Small tables with named rows and columns. After each table, cells are looked up by row and column.

mik.csv
,robu,bodas,zarur,rif,pepada,bosuvup
pon,5.696,4.398,4.947,6.420,6.301,5.302
gorodak,5.201,5.744,4.712,4.229,4.198,5.965
dosono,5.289,5.202,5.166,5.018,5.207,5.032
dis,5.198,6.598,4.339,6.540,7.452,4.323
zim,7.803,8.668,1.867,5.819,4.394,7.014
zibap,5.328,5.071,5.384,6.056,5.553,5.479
vugu,3.994,5.163,9.363,6.064,6.234,3.406
kete,4.956,5.688,4.867,4.643,4.663,4.998
lusedur,3.911,4.564,4.688,6.512,5.619,5.520
pifev,5.369,5.449,5.097,4.978,5.079,5.180
poninav,3.687,8.232,7.705,4.603,6.215,6.074

vugu, zarur -> 9.363
poninav, pepada -> 6.215
dis, zarur -> 4.339
lusedur, bosuvup -> 5.520
vugu, robu -> 3.994
lusedur, pepada -> 5.619
dis, bodas -> 6.598
lusedur, rif -> 6.512
pifev, robu -> 5.369
gorodak, pepada -> 4.198
pifev, bodas -> 5.449

vub:
	sen	zud	nutor	lukenor	movoz	ses
tukorid	167	155	72	141	137	154
tezapir	57	223	73	94	242	191
zut	109	119	185	132	96	112
tet	185	206	35	54	154	167
zopap	107	108	162	201	75	128
ribufig	51	168	110	179	228	153
tigosa	251	134	109	204	203	108
tomeku	67	154	59	71	226	179
tuku	151	172	96	27	153	134

ses of tomeku: 179
lukenor of tomeku: 71
lukenor of tukorid: 141
ses of tigosa: 108
sen of tezapir: 57
nutor of ribufig: 110
sen of tukorid: 167
sen of ribufig: 51
zud of zut: 119
nutor of tet: 35
nutor of tigosa: 109
movoz of tezapir: 242
sen of zopap: 107
movoz of zopap: 75
zud of tukorid: 155
ses of tezapir: 191
Which row has the largest sen? tigosa

kori:
|  | tuliz | lozus | zelenev | kanosim |
|---|---|---|---|---|
| dek | 0.3 | 0.3 | 0.2 | 0.3 |
| nifo | 0.4 | 0.3 | 0.3 | 0.5 |
| lasogud | 0.5 | 0.4 | 0.3 | 0.6 |
| zun | 0.6 | 0.4 | 0.5 | 0.8 |
| kidukat | 0.4 | 0.3 | 0.3 | 0.5 |
| dis | 0.6 | 0.4 | 0.5 | 0.7 |
| zofiki | 0.4 | 0.3 | 0.2 | 0.4 |
| gaduful | 0.5 | 0.3 | 0.4 | 0.6 |
| gisemor | 0.4 | 0.3 | 0.4 | 0.5 |
| zalevi | 0.4 | 0.3 | 0.4 | 0.4 |
| vad | 0.4 | 0.3 | 0.4 | 0.4 |
| bipepuv | 0.5 | 0.3 | 0.5 | 0.6 |
| luf | 0.5 | 0.3 | 0.5 | 0.5 |
| lupa | 0.5 | 0.3 | 0.5 | 0.7 |

bipepuv, tuliz: 0.5
zalevi, tuliz: 0.4
zalevi, kanosim: 0.4
lupa, zelenev: 0.5
lasogud, tuliz: 0.5
dek, lozus: 0.3
bipepuv, lozus: 0.3
lupa, kanosim: 0.7
gaduful, lozus: 0.3
kidukat, kanosim: 0.5
vad, lozus: 0.3
dis, lozus: 0.4
luf, lozus: 0.3
nifo, tuliz: 0.4
dis, kanosim: 0.7
zofiki, lozus: 0.3
lasogud, zelenev: 0.3
dek, tuliz: 0.3
dek, zelenev: 0.2
Row with the largest kanosim: zun

fonimog
columns: nule, fofu, fud, nabuzir, kesepo, vanef, vena, bul, tirabuz
led: [136, 70, 69, 142, 70, 60, 37, 79, 135]
sefogir: [96, 68, 82, 90, 77, 167, 95, 145, 105]
vun: [81, 87, 82, 69, 88, 94, 141, 115, 84]
bolobuz: [104, 89, 78, 110, 78, 33, 42, 66, 103]
takeli: [111, 208, 71, 115, 76, 94, 74, 89, 101]
nepus: [91, 50, 90, 76, 81, 194, 182, 163, 103]

takeli, vanef: 94
vun, nabuzir: 69
sefogir, fud: 82
nepus, fud: 90
bolobuz, tirabuz: 103
vun, fud: 82
bolobuz, vanef: 33
vun, bul: 115
bolobuz, vena: 42
takeli, tirabuz: 101
takeli, kesepo: 76

ridoge =
fields: paned, ganaz, zesa
gal: [-0.5, 0.1, -0.7]
damaze: [-0.1, -0.6, 0.0]
san: [0.6, -0.5, 0.3]
vop: [-0.4, 0.0, -0.5]
timasi: [0.0, 0.2, -0.2]
lor: [0.4, 0.0, -0.3]
vus: [0.3, 0.2, -0.1]
nem: [0.1, -0.7, 0.3]

What is the ganaz of lor in ridoge? 0.0
What is the zesa of timasi in ridoge? -0.2
What is the zesa of san in ridoge? 0.3
What is the ganaz of nem in ridoge? -0.7
What is the paned of gal in ridoge? -0.5
What is the paned of vop in ridoge? -0.4
What is the zesa of nem in ridoge? 0.3
What is the paned of lor in ridoge? 0.4

tek
          gabas     mak     gol    lani  vifono    nize     ter     zis  totami
vanitol  -36.60  -24.49  -28.04   -8.12  -61.22  -21.93  -20.61  -17.79  -22.52
sodek    -33.95   -6.42  -16.70  -28.34  -55.58  -59.28  -22.97  -24.61  -26.79
figipe   -38.35   -9.60  -10.84  -17.02  -63.14  -58.68  -33.20  -26.65  -25.80
pebul    -43.73   -3.83   -1.43   -3.44  -79.18   20.72  -36.11  -23.99  -21.86
mis      -28.50    3.14  -26.95  -27.22  -68.30   10.58    7.96   -7.68  -20.89
buk      -32.49  -26.47  -29.29  -31.73  -36.44  -29.93  -28.82  -30.71  -30.84
pulu     -31.83  -17.67  -26.66  -31.23  -43.97   54.27  -22.85  -26.93  -28.96
vod      -29.31   -3.90  -26.55  -29.41  -58.72   -5.31   -3.41  -14.64  -24.31
sezozu   -42.37  -21.21  -15.38    2.82  -71.95  -52.73  -32.74  -20.77  -21.34
bulune   -30.84    5.11  -17.50  -31.46  -63.48  -27.79   -8.30  -16.83  -24.23

figipe, ter -> -33.20
vanitol, nize -> -21.93
bulune, ter -> -8.30
mis, zis -> -7.68
vod, nize -> -5.31
vanitol, ter -> -20.61
buk, zis -> -30.71
sezozu, ter -> -32.74
sezozu, mak -> -21.21
mis, gol -> -26.95
sodek, totami -> -26.79
sodek, lani -> -28.34
buk, ter -> -28.82

Table fem
,gis,rekedi,zulap,sefifu,sabo,kan,defu,nup,bib
pufego,4267,2375,2154,2380,4099,6616,5186,5997,3652
noloz,4494,4182,2615,3184,3537,5842,3487,4399,3430
guz,4219,2634,2510,2040,4808,7867,5713,5648,2961
sepo,3848,3921,5975,4585,4298,1419,3807,2505,4671
sevel,4159,4378,2788,3981,3805,4922,3595,5023,3796
puli,4291,3611,2644,3096,3838,5588,4049,4993,3786
raf,4976,4020,1681,2459,3928,6603,3270,5611,3917
bidame,3904,4161,4204,4335,3895,3806,3961,3738,3773
vafa,3003,4350,4661,5195,3889,3067,4555,3678,3714
motuno,4255,4047,2746,3394,3759,5452,3796,4738,3705
zosur,4823,5261,4328,4168,3949,3020,2126,3085,4494

What is the rekedi of pufego in fem? 2375
What is the gis of raf in fem? 4976
What is the nup of raf in fem? 5611
What is the rekedi of sevel in fem? 4378
What is the sefifu of vafa in fem? 5195
What is the sefifu of raf in fem? 2459
Which row has the largest kan? guz

mipaz
|  | rebile | tereb | kupev |
|---|---|---|---|
| sevu | 4.39 | 6.23 | 6.59 |
| sunafi | 5.37 | 7.95 | 7.96 |
| bivapa | 5.81 | 3.77 | 7.49 |
| lidun | 3.57 | 2.71 | 0.47 |
| busef | 2.51 | 4.90 | 3.20 |
| luf | 6.25 | 5.51 | 5.87 |
| tifezo | 5.85 | 4.46 | 5.84 |
| valu | 1.86 | 5.12 | 3.63 |
| zovu | 4.51 | 3.41 | 1.81 |
| dufuf | 5.73 | 5.76 | 6.39 |
| geb | 4.77 | 4.54 | 3.15 |
| bemufo | 8.50 | 3.67 | 8.46 |
| bip | 7.67 | 6.25 | 5.36 |

valu, rebile => 1.86
sunafi, tereb => 7.95
tifezo, tereb => 4.46
lidun, rebile => 3.57
valu, kupev => 3.63
bip, tereb => 6.25
bemufo, tereb => 3.67
lidun, tereb => 2.71
bip, rebile => 7.67
dufuf, rebile => 5.73

